Below is a small trained network, with its code and all its weights. Each question gives an input and a class and asks what happens when units are switched off, that is, made to give their printed mean instead of their output.

import numpy as np


def w(rows, s, z=0):
    codes = np.array(rows[::2]) - 128.0
    scale = np.full(codes.shape[1], s)
    scale[-1] = z or s
    return codes * scale


def f(y):
    return np.maximum(y, 0)


def log_softmax(a):
    a = a - a.max(-1, keepdims=True)
    return a - np.log(np.exp(a).sum(-1, keepdims=True))


def net(x, mask):
    res = np.array(x, float).reshape(1, 5) / 4 @ E
    y = f(res @ A[0][:, :-1].T + A[0][:, -1])
    res = res + np.where(mask, y, B[0][:, -1]) @ B[0][:, :-1]
    return log_softmax(res[-1] @ U[:, :-1].T + U[:, -1])


A, B = {}, {}
E = w([
[35,131,92,39,187,175,11,34,128,109],'x0',
[214,96,234,34,180,90,178,47,133,54],'x1',
[129,128,129,128,129,129,128,127,128,128],'x2',
[113,142,32,58,107,3,152,167,144,75],'x3',
[129,128,127,127,128,128,127,128,128,127],'x4',
],0.0038)
A[0] = w([
[162,130,146,173,117,106,173,157,126,136,204],'n0',
[45,133,100,12,142,186,1,26,119,134,221],'n1',
[120,130,111,145,129,131,122,133,133,133,92],'n2',
[130,128,155,143,130,161,123,123,127,133,27],'n3',
[137,127,131,141,124,117,141,137,132,130,184],'n4',
[126,123,110,125,127,115,130,134,130,129,106],'n5',
[111,126,53,73,122,30,148,161,127,112,11],'n6',
[129,124,184,162,133,201,122,119,126,133,13],'n7',
[158,123,143,166,120,109,165,155,127,137,200],'n8',
[128,125,138,131,127,138,125,130,129,129,80],'n9',
[134,124,148,113,131,118,132,115,133,127,88],'n10',
[132,128,166,158,132,184,129,115,130,134,46],'n11',
[93,128,114,78,135,154,76,83,127,133,200],'n12',
[64,133,16,234,125,162,92,184,144,149,65],'n13',
[160,125,190,76,137,101,150,92,137,115,79],'n14',
[129,123,202,171,134,220,116,118,125,140,23],'n15',
[91,130,61,195,122,146,98,160,135,141,80],'n16',
[118,128,79,86,127,63,144,146,127,117,21],'n17',
[122,123,174,173,127,192,118,125,126,136,2],'n18',
[168,132,155,179,116,104,187,163,123,141,201],'n19',
[121,127,127,118,127,133,118,122,125,128,192],'n20',
[176,130,217,51,142,90,159,76,138,108,65],'n21',
[143,127,158,105,135,116,140,111,129,118,83],'n22',
[112,122,47,63,126,24,154,160,128,110,13],'n23',
[122,130,84,100,123,73,132,149,126,122,49],'n24',
[159,130,145,169,120,111,175,156,125,134,200],'n25',
[125,129,83,111,125,86,122,157,132,125,98],'n26',
[128,122,207,176,132,228,116,117,131,135,35],'n27',
[178,123,216,50,144,90,165,72,139,107,65],'n28',
[117,130,105,150,122,134,118,136,133,136,75],'n29',
[80,132,50,208,121,147,94,172,134,145,54],'n30',
[155,128,183,80,137,113,150,102,134,113,73],'n31',
[128,125,149,110,130,120,132,107,125,122,117],'n32',
[130,130,149,138,128,154,130,125,126,132,80],'n33',
[176,129,153,193,119,99,202,171,124,140,208],'n34',
[128,125,173,159,131,186,119,117,129,132,47],'n35',
[165,130,147,180,117,106,183,159,125,134,196],'n36',
[168,130,149,182,116,105,182,160,125,134,200],'n37',
[109,126,98,161,125,135,113,145,133,133,84],'n38',
[128,125,111,92,127,87,146,126,139,112,70],'n39',
],0.007,0.00036)
B[0] = w([
[96,121,95,106,147,114,111,158,167,87,178],'n0',
[73,107,43,106,160,67,125,248,245,21,254],'n1',
[123,127,140,127,121,140,137,130,115,130,139],'n2',
[144,137,125,133,124,106,126,91,134,141,145],'n3',
[119,128,119,123,135,124,120,136,141,118,145],'n4',
[139,131,130,132,129,123,127,113,129,135,138],'n5',
[192,142,128,153,134,85,106,17,148,169,193],'n6',
[174,142,118,137,123,84,119,53,137,154,166],'n7',
[97,123,102,109,141,113,118,153,166,94,171],'n8',
[129,130,129,129,126,120,128,118,130,133,132],'n9',
[121,125,138,129,123,144,134,135,112,134,142],'n10',
[162,138,118,137,126,93,120,73,136,149,157],'n11',
[103,121,96,118,141,102,127,178,181,82,183],'n12',
[114,117,212,117,104,223,171,173,27,153,213],'n13',
[110,128,162,136,107,186,144,162,69,153,179],'n14',
[185,148,115,142,124,70,115,31,141,163,178],'n15',
[119,121,180,123,114,185,156,157,66,142,180],'n16',
[171,138,129,145,131,100,113,55,143,156,171],'n17',
[172,141,129,137,127,90,125,57,132,155,163],'n18',
[91,120,85,107,149,108,109,169,179,79,188],'n19',
[125,126,122,128,133,124,128,138,135,121,139],'n20',
[101,126,175,142,97,211,155,176,43,165,202],'n21',
[120,127,141,132,116,156,134,144,98,141,152],'n22',
[196,144,126,160,132,81,101,11,149,171,199],'n23',
[164,136,128,143,131,105,117,67,138,152,163],'n24',
[101,123,96,112,148,114,112,161,166,91,175],'n25',
[158,139,134,143,127,110,122,75,134,150,159],'n26',
[191,147,113,140,122,64,112,26,140,164,182],'n27',
[100,127,179,143,97,217,153,179,40,168,206],'n28',
[128,125,143,124,122,147,135,138,103,133,145],'n29',
[120,119,192,120,114,200,161,162,52,146,191],'n30',
[115,127,156,136,110,176,141,157,76,153,172],'n31',
[120,126,138,131,123,146,135,144,113,136,145],'n32',
[148,130,124,132,128,110,124,106,131,135,141],'n33',
[84,117,78,101,156,106,106,178,189,69,201],'n34',
[165,140,120,135,126,91,120,67,136,149,160],'n35',
[91,120,90,108,148,112,111,163,175,83,184],'n36',
[92,121,89,105,149,111,108,166,174,81,186],'n37',
[123,124,151,125,120,154,143,139,99,135,152],'n38',
[154,140,135,147,123,120,123,85,124,157,158],'n39',
],0.013,0.0055)
U = w([
[68,100,62,80,171,104,107,193,199,30,255],'0',
[107,118,208,134,86,212,192,164,23,167,86],'1',
[218,171,119,171,128,78,95,2,144,178,45],'2',
],0.0091,0.00044)

Each question gives the input, the list of numbers given to net, and the class t.
The units are the neurons (one row each of A and B). Each row of codes is followed by its name. A weight is (code - 128) times the scale printed after its matrix; where a second scale follows, it is the last column's (A, B and U).
mask holds one flag per neuron, in row order. A switched-off neuron (its flag False) gives its mean, the last column of its row in B, instead of its output. The means were averaged over made-up inputs and are rounded, as every weight is.
A unit's drop is (log p(t) with every unit on - log p(t) with that unit switched off) / (log p(t) with every unit on - log p(t) with every unit switched off).
The circuit of an input: a set's keep is (log p(t) with only the set's units on - log p(t) with every unit switched off) / (log p(t) with every unit on - log p(t) with every unit switched off). Starting from the 12 units with the biggest drops (on a tie, the unit counted first), units are removed one at a time, each time the one whose removal leaves the highest keep (on an exact tie, the one counted first), for as long as the keep stays at least 0.8.
units of the circuit, in order: the units of the circuit, biggest drop first
top k neurons: the k neurons with the biggest drops, biggest first
drop of u: that unit's drop, to one decimal
input [-6,3,-3,-7,0], class 2: units of the circuit, in order	(n27)
input [2,7,-3,-6,-3], class 1: top 2 neurons	(n28, n21)
input [-1,-1,6,2,1], class 2: units of the circuit, in order	(n1, n28)
input [1,4,2,-5,-7], class 2: top 3 neurons	(n13, n27, n15)
input [-5,2,5,-5,0], class 0: top 4 neurons	(n34, n23, n6, n19)
input [-7,-2,8,8,-7], class 2: top 4 neurons	(n23, n1, n6, n17)
input [-6,8,-8,8,8], class 1: top 3 neurons	(n28, n21, n14)
input [-8,7,0,-2,6], class 0: top 2 neurons	(n34, n19)
input [-5,-4,2,7,2], class 2: top 2 neurons	(n1, n23)
input [7,2,-6,8,7], class 2: top 2 neurons	(n23, n6)
input [-6,8,-6,8,-8], class 1: top 3 neurons	(n28, n21, n14)
input [-4,-1,-7,6,3], class 2: top 3 neurons	(n1, n23, n6)
input [-1,-7,-7,-8,4], class 2: top 2 neurons	(n27, n15)
input [1,-7,-3,5,7], class 1: units of the circuit, in order	(n13)
input [-6,-5,-3,-4,-3], class 0: drop of n34	0.3
input [5,7,-6,-6,6], class 1: drop of n31	0.1
input [-1,-4,-3,-6,-1], class 2: drop of n28	0.1
input [1,-6,4,5,3], class 1: drop of n13	0.4
